Below are the code and all the weights of a small trained network. Each question names an input and a class and asks about switching units off, where a switched-off unit gives its printed mean instead of its output.

import numpy as np


def w(rows, s, z=0):
    codes = np.array(rows[::2]) - 128.0
    scale = np.full(codes.shape[1], s)
    scale[-1] = z or s
    return codes * scale


def f(y):
    return np.maximum(y, 0)


def log_softmax(a):
    a = a - a.max(-1, keepdims=True)
    return a - np.log(np.exp(a).sum(-1, keepdims=True))


def net(x, mask):
    res = np.array(x, float).reshape(1, 7) / 4 @ E
    y = f(res @ A[0][:, :-1].T + A[0][:, -1])
    res = res + np.where(mask, y, B[0][:, -1]) @ B[0][:, :-1]
    return log_softmax(res[-1] @ U[:, :-1].T + U[:, -1])


A, B = {}, {}
E = w([
[122,130,174,56,66],'x0',
[215,114,71,205,100],'x1',
[194,132,137,81,83],'x2',
[142,39,48,34,134],'x3',
[234,154,153,94,150],'x4',
[123,151,91,116,14],'x5',
[87,2,179,149,66],'x6',
],0.0087)
A[0] = w([
[129,89,111,134,73,167],'n0',
[195,158,110,169,127,139],'n1',
[177,161,94,111,108,164],'n2',
[191,134,82,101,113,205],'n3',
[105,142,213,156,136,233],'n4',
[170,143,127,40,228,164],'n5',
[72,160,171,121,82,108],'n6',
[116,50,107,109,98,152],'n7',
[85,96,66,249,154,116],'n8',
[105,109,136,138,100,70],'n9',
[109,55,146,38,119,191],'n10',
[103,152,106,69,129,230],'n11',
[54,157,143,136,146,160],'n12',
[127,125,87,237,138,252],'n13',
[235,59,127,134,128,152],'n14',
[98,156,121,159,136,85],'n15',
[115,97,120,156,152,161],'n16',
[58,172,174,79,111,166],'n17',
],0.014,0.0037)
B[0] = w([
[115,138,58,145,121,200],'n0',
[185,139,177,154,93,213],'n1',
[191,176,112,185,138,200],'n2',
[175,167,95,159,163,215],'n3',
[130,105,213,83,91,221],'n4',
[102,150,177,91,217,252],'n5',
[83,202,135,17,17,200],'n6',
[140,87,2,145,161,217],'n7',
[65,61,166,219,67,246],'n8',
[116,158,77,101,163,163],'n9',
[152,92,62,63,164,245],'n10',
[64,190,66,86,188,192],'n11',
[52,127,156,127,84,206],'n12',
[121,115,152,213,58,249],'n13',
[175,134,135,155,178,230],'n14',
[122,86,134,125,151,167],'n15',
[81,80,141,141,125,177],'n16',
[85,145,126,65,87,218],'n17',
],0.0086,0.011)
U = w([
[36,5,133,233,94,43],'0',
[109,216,115,123,254,253],'1',
[129,144,252,122,168,45],'2',
[48,189,112,57,56,235],'3',
[254,254,113,233,136,81],'4',
[129,9,27,143,211,13],'5',
],0.0094,0.0013)

Each question gives the input, the list of numbers given to net, and the class t.
The units are the neurons (one row each of A and B). Each row of codes is followed by its name. A weight is (code - 128) times the scale printed after its matrix; where a second scale follows, it is the last column's (A, B and U).
mask holds one flag per neuron, in row order. A switched-off neuron (its flag False) gives its mean, the last column of its row in B, instead of its output. The means were averaged over made-up inputs and are rounded, as every weight is.
A unit's drop is (log p(t) with every unit on - log p(t) with that unit switched off) / (log p(t) with every unit on - log p(t) with every unit switched off).
The circuit of an input: a set's keep is (log p(t) with only the set's units on - log p(t) with every unit switched off) / (log p(t) with every unit on - log p(t) with every unit switched off). Starting from the 12 units with the biggest drops (on a tie, the unit counted first), units are removed one at a time, each time the one whose removal leaves the highest keep (on an exact tie, the one counted first), for as long as the keep stays at least 0.8.
units of the circuit, in order: the units of the circuit, biggest drop first
top k neurons: the k neurons with the biggest drops, biggest first
drop when u is switched off: that unit's drop, to one decimal
input [1,-1,6,5,6,7,-5], class 4: units of the circuit, in order -> n2
input [5,-3,8,8,-5,1,-4], class 1: units of the circuit, in order -> n11; n5; n3
input [7,-5,-4,6,4,1,-2], class 1: units of the circuit, in order -> n5; n11
input [-2,-1,7,-6,4,-4,1], class 2: top 2 neurons -> n4; n7
input [-1,-8,-6,-1,0,-8,3], class 3: top 2 neurons -> n17; n12
input [5,2,-2,8,8,4,-5], class 1: top 3 neurons -> n5; n11; n13
input [6,-5,5,3,2,1,7], class 5: top 2 neurons -> n10; n7
input [4,3,2,0,-3,-2,0], class 5: top 4 neurons -> n6; n8; n1; n13
input [3,-2,2,-7,-5,-8,0], class 3: top 2 neurons -> n6; n17
input [-2,-8,4,2,-3,0,8], class 3: top 3 neurons -> n6; n17; n14
input [-6,-2,0,5,-3,5,7], class 5: top 2 neurons -> n7; n10
input [7,6,0,-8,-7,7,5], class 3: drop when n6 is switched off -> 1.8
input [-2,-6,-5,-2,1,-8,0], class 2: drop when n4 is switched off -> 0.1
input [2,0,0,-7,-1,5,7], class 3: units of the circuit, in order -> n6
input [1,-7,0,4,-6,-2,8], class 5: drop when n6 is switched off -> -0.1
input [5,7,-8,6,-6,1,-8], class 0: drop when n8 is switched off -> 0.9
